Below are the code and all the weights of a small trained network. Each question names an input and a target symbol and asks about switching units off, where a switched-off unit gives its printed mean instead of its output.

import numpy as np


def w(rows, s, z=0):
    codes = np.array(rows[::2]) - 128.0
    scale = np.full(codes.shape[1], s)
    scale[-1] = z or s
    return codes * scale


def f(y):
    return np.maximum(y, 0)


def softmax(a):
    e = np.exp(a - a.max(-1, keepdims=True))
    return e / e.sum(-1, keepdims=True)


def log_softmax(a):
    a = a - a.max(-1, keepdims=True)
    return a - np.log(np.exp(a).sum(-1, keepdims=True))


def net(x, mask):
    ids = ['βγδζθλμξστφψ'.index(c) for c in x.split()]
    T = len(ids)
    res = E[ids] + P[:T]
    u = 0
    for l in range(2):
        r = res
        for j in range(3):
            rows = slice(2 * j, 2 * j + 2)
            q, k, v = (r @ M[l][rows].T for M in (Q, K, V))
            z = softmax(np.where(np.tri(T) > 0, q @ k.T / 2**0.5, -1e9)) @ v
            o = O[l][rows]
            res = res + np.where(mask[u + j], z, o[:, -1]) @ o[:, :-1]
        u += 3
        y = f(res @ A[l][:, :-1].T + A[l][:, -1])
        res = res + np.where(mask[u : u + 16], y, B[l][:, -1]) @ B[l][:, :-1]
        u += 16
    return log_softmax(res[-1] @ U[:, :-1].T + U[:, -1])


Q, K, V, O, A, B = {}, {}, {}, {}, {}, {}
E = w([
[135,136,100,85,94,151],'β',
[179,151,133,130,143,136],'γ',
[156,160,92,110,146,186],'δ',
[145,76,71,178,128,110],'ζ',
[121,66,216,3,198,158],'θ',
[103,96,91,110,84,135],'λ',
[140,126,89,170,165,139],'μ',
[168,141,150,101,99,121],'ξ',
[56,178,137,114,125,162],'σ',
[155,106,137,174,129,86],'τ',
[120,99,141,144,107,101],'φ',
[98,107,89,172,134,128],'ψ',
],0.024)
P = w([
[94,185,149,128,139,93],'0',
[141,175,215,199,77,187],'1',
[143,143,149,189,90,167],'2',
[97,145,63,68,140,77],'3',
[134,126,104,136,104,123],'4',
[169,122,179,217,54,218],'5',
[156,115,101,152,106,139],'6',
[98,115,19,32,167,48],'7',
[158,105,98,147,114,131],'8',
[184,112,188,221,17,255],'9',
[171,102,88,159,122,136],'10',
[145,103,33,84,154,70],'11',
[174,95,88,158,127,135],'12',
],0.0085)
Q[0] = w([
[91,181,185,152,111,134],'L0H1',
[145,159,94,81,183,31],'L0H1',
[86,196,157,135,126,147],'L0H2',
[180,82,127,150,198,87],'L0H2',
[209,26,92,129,140,205],'L0H3',
[99,254,155,193,172,162],'L0H3',
],0.0087)
K[0] = w([
[107,222,108,157,68,88],'L0H1',
[88,120,168,125,164,147],'L0H1',
[71,93,103,64,224,150],'L0H2',
[143,138,60,222,2,107],'L0H2',
[146,37,184,104,159,153],'L0H3',
[140,214,57,131,65,90],'L0H3',
],0.0058)
V[0] = w([
[208,201,55,118,53,146],'L0H1',
[161,40,164,6,201,160],'L0H1',
[128,70,202,97,193,148],'L0H2',
[52,218,77,102,128,46],'L0H2',
[137,240,49,253,50,121],'L0H3',
[137,83,118,56,182,142],'L0H3',
],0.0049)
O[0] = w([
[105,184,105,129,136,57,122],'L0H1',
[147,172,171,202,88,146,170],'L0H1',
[96,74,109,52,140,187,127],'L0H2',
[171,130,70,142,116,111,97],'L0H2',
[133,255,172,116,7,68,2],'L0H3',
[115,69,119,42,73,136,179],'L0H3',
],0.0082,0.0073)
A[0] = w([
[205,99,128,173,244,129,2],'L0N1',
[155,176,85,214,38,233,136],'L0N2',
[30,146,108,191,69,154,148],'L0N3',
[101,74,166,89,13,139,227],'L0N4',
[111,84,214,193,102,62,179],'L0N5',
[218,193,128,49,197,178,34],'L0N6',
[125,169,93,179,172,156,160],'L0N7',
[99,90,89,153,147,52,158],'L0N8',
[9,66,158,134,64,70,160],'L0N9',
[212,82,113,165,123,44,72],'L0N10',
[182,161,155,210,20,163,54],'L0N11',
[120,93,62,166,165,177,93],'L0N12',
[59,170,1,137,142,213,102],'L0N13',
[178,100,246,67,117,150,121],'L0N14',
[247,63,158,121,100,87,213],'L0N15',
[163,135,133,86,150,44,182],'L0N16',
],0.0082,0.0046)
B[0] = w([
[123,166,127,86,61,157,234],'L0N1',
[233,89,212,154,114,90,195],'L0N2',
[170,118,162,120,70,109,164],'L0N3',
[195,198,177,143,181,84,191],'L0N4',
[164,117,186,62,127,122,176],'L0N5',
[82,65,124,164,193,14,176],'L0N6',
[114,13,78,213,144,83,170],'L0N7',
[138,91,135,79,129,108,181],'L0N8',
[192,112,191,71,180,108,166],'L0N9',
[18,181,108,179,100,151,173],'L0N10',
[126,156,202,230,122,183,170],'L0N11',
[162,86,105,159,61,107,254],'L0N12',
[155,129,168,50,34,74,207],'L0N13',
[90,124,37,149,147,107,197],'L0N14',
[18,224,128,137,194,217,235],'L0N15',
[43,235,1,123,82,159,159],'L0N16',
],0.0056,0.0092)
Q[1] = w([
[78,138,52,81,147,39],'L1H1',
[165,180,130,24,187,107],'L1H1',
[234,152,91,165,123,249],'L1H2',
[126,95,255,188,82,186],'L1H2',
[197,104,252,177,135,179],'L1H3',
[138,135,146,63,169,42],'L1H3',
],0.0078)
K[1] = w([
[254,145,239,224,75,250],'L1H1',
[104,164,124,244,79,38],'L1H1',
[6,54,165,45,196,49],'L1H2',
[118,174,3,89,140,64],'L1H2',
[79,138,79,70,162,44],'L1H3',
[128,148,198,134,104,83],'L1H3',
],0.0086)
V[1] = w([
[211,163,138,2,87,171],'L1H1',
[171,52,151,77,174,114],'L1H1',
[167,90,101,92,103,56],'L1H2',
[54,104,191,148,61,73],'L1H2',
[56,158,186,103,116,180],'L1H3',
[55,88,90,112,60,182],'L1H3',
],0.012)
O[1] = w([
[172,161,132,3,148,123,100],'L1H1',
[96,130,201,122,128,68,254],'L1H1',
[69,104,129,75,125,71,116],'L1H2',
[67,96,248,116,63,147,100],'L1H2',
[140,117,149,132,160,193,136],'L1H3',
[86,125,72,123,106,164,176],'L1H3',
],0.014,0.013)
A[1] = w([
[194,80,145,114,80,73,138],'L1N1',
[151,26,82,154,122,79,145],'L1N2',
[115,187,139,125,72,110,98],'L1N3',
[90,14,139,88,189,151,112],'L1N4',
[173,63,91,137,94,162,253],'L1N5',
[130,182,97,153,133,151,56],'L1N6',
[234,130,113,57,91,177,99],'L1N7',
[101,85,77,148,254,176,79],'L1N8',
[108,43,82,88,159,176,15],'L1N9',
[144,178,88,183,70,33,120],'L1N10',
[173,190,144,104,173,64,128],'L1N11',
[69,123,62,135,109,202,146],'L1N12',
[204,114,170,105,65,144,128],'L1N13',
[80,138,146,187,55,212,66],'L1N14',
[104,124,139,169,153,200,159],'L1N15',
[118,86,66,129,103,189,188],'L1N16',
],0.0097,0.0068)
B[1] = w([
[100,211,105,151,134,98,193],'L1N1',
[152,144,164,40,125,152,244],'L1N2',
[163,54,105,121,147,64,162],'L1N3',
[164,138,101,195,190,102,250],'L1N4',
[42,161,91,126,183,119,209],'L1N5',
[64,74,174,162,229,208,146],'L1N6',
[162,65,105,83,102,181,189],'L1N7',
[136,76,163,101,97,172,236],'L1N8',
[100,124,107,194,47,87,203],'L1N9',
[174,52,161,185,92,216,204],'L1N10',
[148,120,2,175,145,117,174],'L1N11',
[186,150,149,126,123,116,192],'L1N12',
[38,140,148,174,185,134,189],'L1N13',
[72,58,73,68,131,39,190],'L1N14',
[102,135,129,91,104,52,198],'L1N15',
[138,166,187,105,159,88,197],'L1N16',
],0.0074,0.016)
U = w([
[146,101,89,75,113,136,231],'β',
[94,150,84,220,166,157,62],'γ',
[214,121,113,161,133,73,136],'δ',
[86,70,63,122,55,146,39],'ζ',
[139,49,157,93,177,136,3],'θ',
[141,147,125,90,174,63,125],'λ',
[169,63,136,151,59,173,133],'μ',
[63,135,95,116,192,202,227],'ξ',
[78,105,175,36,126,173,202],'σ',
[1,157,85,153,157,149,97],'τ',
[122,172,204,128,213,113,120],'φ',
[164,79,196,86,82,106,150],'ψ',
],0.0084,0.005)

Each question gives the input, a string of symbols that net reads in full, and the target symbol t.
The units are the heads (2 rows each of Q, K, V and O) and the neurons (one row each of A and B). Each row of codes is followed by its name. A weight is (code - 128) times the scale printed after its matrix; where a second scale follows, it is the last column's (O, A, B and U).
mask holds one flag per unit, layer by layer, with each layer's heads first. A switched-off unit (its flag False) gives its mean, the last column of its rows in O or B, instead of its output. The means were averaged over made-up inputs and are rounded, as every weight is.
A unit's drop is (log p(t) with every unit on - log p(t) with that unit switched off) / (log p(t) with every unit on - log p(t) with every unit switched off).
The circuit of an input: a set's keep is (log p(t) with only the set's units on - log p(t) with every unit switched off) / (log p(t) with every unit on - log p(t) with every unit switched off). Starting from the 12 units with the biggest drops (on a tie, the unit counted first), units are removed one at a time, each time the one whose removal leaves the highest keep (on an exact tie, the one counted first), for as long as the keep stays at least 0.8.
circuit, biggest first: the units of the circuit, biggest drop first
top k neurons: the k neurons with the biggest drops, biggest first
k most important neurons of layer l: the k neurons of layer l with the biggest drops, biggest first
input τ ψ τ ζ ψ β γ δ, target β: 2 most important neurons of layer 1 -> (L1N7 L1N11)
input ξ δ τ δ τ β ζ λ, target β: circuit, biggest first -> (L1H1 L0H3)
input β λ δ ξ ξ θ, target θ: most important neuron of layer 1 -> (L1N4)
input δ σ λ δ δ ψ τ φ μ μ τ γ, target μ: circuit, biggest first -> (L1H1 L0H3 L1H2)
input ξ δ ξ β σ ξ γ ξ φ δ δ ζ, target δ: circuit, biggest first -> (L0N2 L1H3 L0H3)
input ξ μ τ ξ, target μ: 3 most important neurons of layer 0 -> (L0N2 L0N15 L0N16)
input δ λ ξ μ δ σ θ γ σ γ ξ ξ μ, target μ: top 2 neurons -> (L0N14 L1N10)
input τ μ σ φ τ ψ ξ ξ, target ψ: circuit, biggest first -> (L1H2 L0H3)
input φ τ ζ μ γ ψ, target μ: 3 most important neurons of layer 0 -> (L0N15 L0N7 L0N1)
input ψ δ θ β φ ψ γ δ σ τ λ ζ, target ζ: circuit, biggest first -> (L1H3 L0H3 L0N12)
input ψ γ τ σ σ ζ τ δ λ, target τ: top 3 neurons -> (L1N13 L0N12 L0N11)
input λ σ μ δ, target σ: circuit, biggest first -> (L1H2 L1N4)
input μ σ λ δ τ γ ζ φ τ β γ ψ, target β: circuit, biggest first -> (L1H1 L0N6 L0N7)
input ψ ξ β δ λ, target β: circuit, biggest first -> (L1H1)
input ζ σ ψ μ ψ θ ζ, target ζ: circuit, biggest first -> (L1H3 L0H3)
input μ δ δ ψ δ θ, target θ: top 3 neurons -> (L1N4 L1N8 L0N6)
input σ μ δ λ, target μ: 2 most important neurons of layer 1 -> (L1N10 L1N4)
input ζ τ δ σ μ ξ ξ ψ β μ λ σ, target μ: top 2 neurons -> (L0N2 L1N10)
input σ β τ ψ γ ξ δ ψ λ ζ, target ψ: top 2 neurons -> (L0N15 L0N9)
input δ ξ ζ ζ γ ξ τ β θ δ ζ ξ, target ξ: 2 most important neurons of layer 1 -> (L1N6 L1N5)
input ψ φ ψ ζ τ ψ σ θ ξ δ φ, target φ: most important neuron of layer 0 -> (L0N1)
input ζ μ θ β δ φ, target φ: top 2 neurons -> (L0N1 L0N4)
input μ τ ξ ξ ξ ξ γ τ λ δ τ μ, target δ: top 2 neurons -> (L0N2 L0N15)
input β ψ ξ ψ ψ φ σ δ λ λ γ ψ, target λ: top 2 neurons -> (L0N2 L0N4)
input δ ξ λ τ, target ξ: top 2 neurons -> (L0N11 L0N16)
input ζ τ ψ, target ζ: top 2 neurons -> (L1N14 L0N10)
input γ φ ξ ψ τ ζ ζ θ τ, target τ: 2 most important neurons of layer 0 -> (L0N14 L0N15)
input μ ψ ζ γ λ θ δ ξ λ δ γ τ, target τ: most important neuron of layer 1 -> (L1N7)
input λ β β γ ψ, target β: 2 most important neurons of layer 1 -> (L1N7 L1N4)
